-.02  -.17  .19  -.03  .21  -.21  .20
.02  -.48  .50  -.02  .60  -.57  .57
.01  -.27  .27  -.02  .33  -.31  .31
.03  .17  -.20  .02  -.22  .22  -.21
->
-.17  .19  -.03  .21  -.21  .20  -.02
-.48  .50  -.02  .60  -.57  .57  .02
-.27  .27  -.02  .33  -.31  .31  .01
.17  -.20  .02  -.22  .22  -.21  .03

.26  .54  .50  .14  -.30  -.57  -.51  -.12  .32  .62  .55  .16  -.29  -.60  -.54  -.19
-.28  .17  .51  .55  .24  -.21  -.54  -.54  -.22  .25  .59  .60  .29  -.20  -.55  -.59
-.03  -.47  -.62  -.44  .01  .43  .57  .37  -.06  -.46  -.59  -.37  .09  .50  .63  .43
-.59  -.43  -.03  .43  .63  .52  .08  -.39  -.61  -.49  -.09  .35  .56  .44  .07  -.37
.27  .59  .57  .23  -.25  -.58  -.57  -.26  .22  .53  .53  .20  -.25  -.55  -.53  -.19
->
.54  .50  .14  -.30  -.57  -.51  -.12  .32  .62  .55  .16  -.29  -.60  -.54  -.19  .26
.17  .51  .55  .24  -.21  -.54  -.54  -.22  .25  .59  .60  .29  -.20  -.55  -.59  -.28
-.47  -.62  -.44  .01  .43  .57  .37  -.06  -.46  -.59  -.37  .09  .50  .63  .43  -.03
-.43  -.03  .43  .63  .52  .08  -.39  -.61  -.49  -.09  .35  .56  .44  .07  -.37  -.59
.59  .57  .23  -.25  -.58  -.57  -.26  .22  .53  .53  .20  -.25  -.55  -.53  -.19  .27

-.39  -.18  -.28  .06  -.36  -.08  .05  -.12  -.40  .05  .26
-.21  -.27  -.34  .14  -.38  -.12  -.21  -.02  -.45  .13  .11
-.29  .04  -.28  -.05  -.34  -.18  -.13  -.22  -.64  .12  .15
-.32  -.08  -.21  -.23  -.44  -.22  -.18  -.02  -.36  .12  .13
->
-.18  -.28  .06  -.36  -.08  .05  -.12  -.40  .05  .26  -.39
-.27  -.34  .14  -.38  -.12  -.21  -.02  -.45  .13  .11  -.21
.04  -.28  -.05  -.34  -.18  -.13  -.22  -.64  .12  .15  -.29
-.08  -.21  -.23  -.44  -.22  -.18  -.02  -.36  .12  .13  -.32

.30  -.03  -.18  .15
-.62  -.12  -.15  -.05
-.07  .14  .08  -.37
-.65  -.07  -.08  .07
.25  .09  -.08  -.07
.26  .00  .33  .35
-.26  -.05  -.06  -.01
->
-.03  -.18  .15  .30
-.12  -.15  -.05  -.62
.14  .08  -.37  -.07
-.07  -.08  .07  -.65
.09  -.08  -.07  .25
.00  .33  .35  .26
-.05  -.06  -.01  -.26

-.08  -.05  -.05  .11  .12  -.06  .13
.11  .15  -.01  -.20  -.13  .04  -.12
-.15  -.38  -.09  .06  -.05  -.05  -.20
-.06  .08  -.11  .03  .13  -.05  .03
-.03  -.13  .01  .14  -.06  .04  -.26
-.62  .23  .19  .23  -.18  -.44  -.05
.16  -.08  -.33  -.25  .03  .42  .19
-.22  -.12  .19  .15  -.14  -.14  -.04
.01  .23  -.61  -.16  -.53  .19  .09
-.02  -.04  .10  .12  -.02  .02  .06
-.07  .08  .23  .17  .39  -.13  -.21
->
-.05  -.05  .11  .12  -.06  .13  -.08
.15  -.01  -.20  -.13  .04  -.12  .11
-.38  -.09  .06  -.05  -.05  -.20  -.15
.08  -.11  .03  .13  -.05  .03  -.06
-.13  .01  .14  -.06  .04  -.26  -.03
.23  .19  .23  -.18  -.44  -.05  -.62
-.08  -.33  -.25  .03  .42  .19  .16
-.12  .19  .15  -.14  -.14  -.04  -.22
.23  -.61  -.16  -.53  .19  .09  .01
-.04  .10  .12  -.02  .02  .06  -.02
.08  .23  .17  .39  -.13  -.21  -.07

.48  -.01  -.28  -.04  .30  -.69
.06  .69  .70  -.19  -.02  -.41
->
-.01  -.28  -.04  .30  -.69  .48
.69  .70  -.19  -.02  -.41  .06

-.14  .35  .19  -.06  -.03  -.01  .05  .54  .12  .35  -.04  .39
.05  .00  -.13  -.21  .06  .11  .07  .13  -.19  .03  -.32  -.25
.20  -.20  -.03  -.22  .04  .10  .04  -.49  .26  -.10  .09  .08
.19  -.77  .09  .12  -.02  -.09  -.02  -.21  .14  -.17  .09  -.14
.19  .00  -.14  -.13  .00  -.04  -.02  -.30  .36  .26  -.04  .32
->
.35  .19  -.06  -.03  -.01  .05  .54  .12  .35  -.04  .39  -.14
.00  -.13  -.21  .06  .11  .07  .13  -.19  .03  -.32  -.25  .05
-.20  -.03  -.22  .04  .10  .04  -.49  .26  -.10  .09  .08  .20
-.77  .09  .12  -.02  -.09  -.02  -.21  .14  -.17  .09  -.14  .19
.00  -.14  -.13  .00  -.04  -.02  -.30  .36  .26  -.04  .32  .19

-.01  .01  -.08  .14  -.07  .11  -.05  .12
.13  -.11  .70  -.20  .59  -.31  .42  -.13
-.19  -.06  -.05  .12  -.21  -.36  -.30  .14
-.22  .16  -.44  .21  -.42  .29  -.16  .18
-.08  -.44  -.38  .44  -.43  .04  -.57  .47
-.08  .09  -.02  .00  -.05  .03  .06  .01
-.13  -.17  .05  -.23  -.06  .06  .23  -.05
->
.01  -.08  .14  -.07  .11  -.05  .12  -.01
-.11  .70  -.20  .59  -.31  .42  -.13  .13
-.06  -.05  .12  -.21  -.36  -.30  .14  -.19
.16  -.44  .21  -.42  .29  -.16  .18  -.22
-.44  -.38  .44  -.43  .04  -.57  .47  -.08
.09  -.02  .00  -.05  .03  .06  .01  -.08
-.17  .05  -.23  -.06  .06  .23  -.05  -.13

.34  -.05  -.19  .23  -.23  -.19  .31  .24  -.10  -.23  -.07
-.03  .04  .41  -.11  -.60  .41  -.55  -.06  -.66  -.27  -.06
->
-.05  -.19  .23  -.23  -.19  .31  .24  -.10  -.23  -.07  .34
.04  .41  -.11  -.60  .41  -.55  -.06  -.66  -.27  -.06  -.03
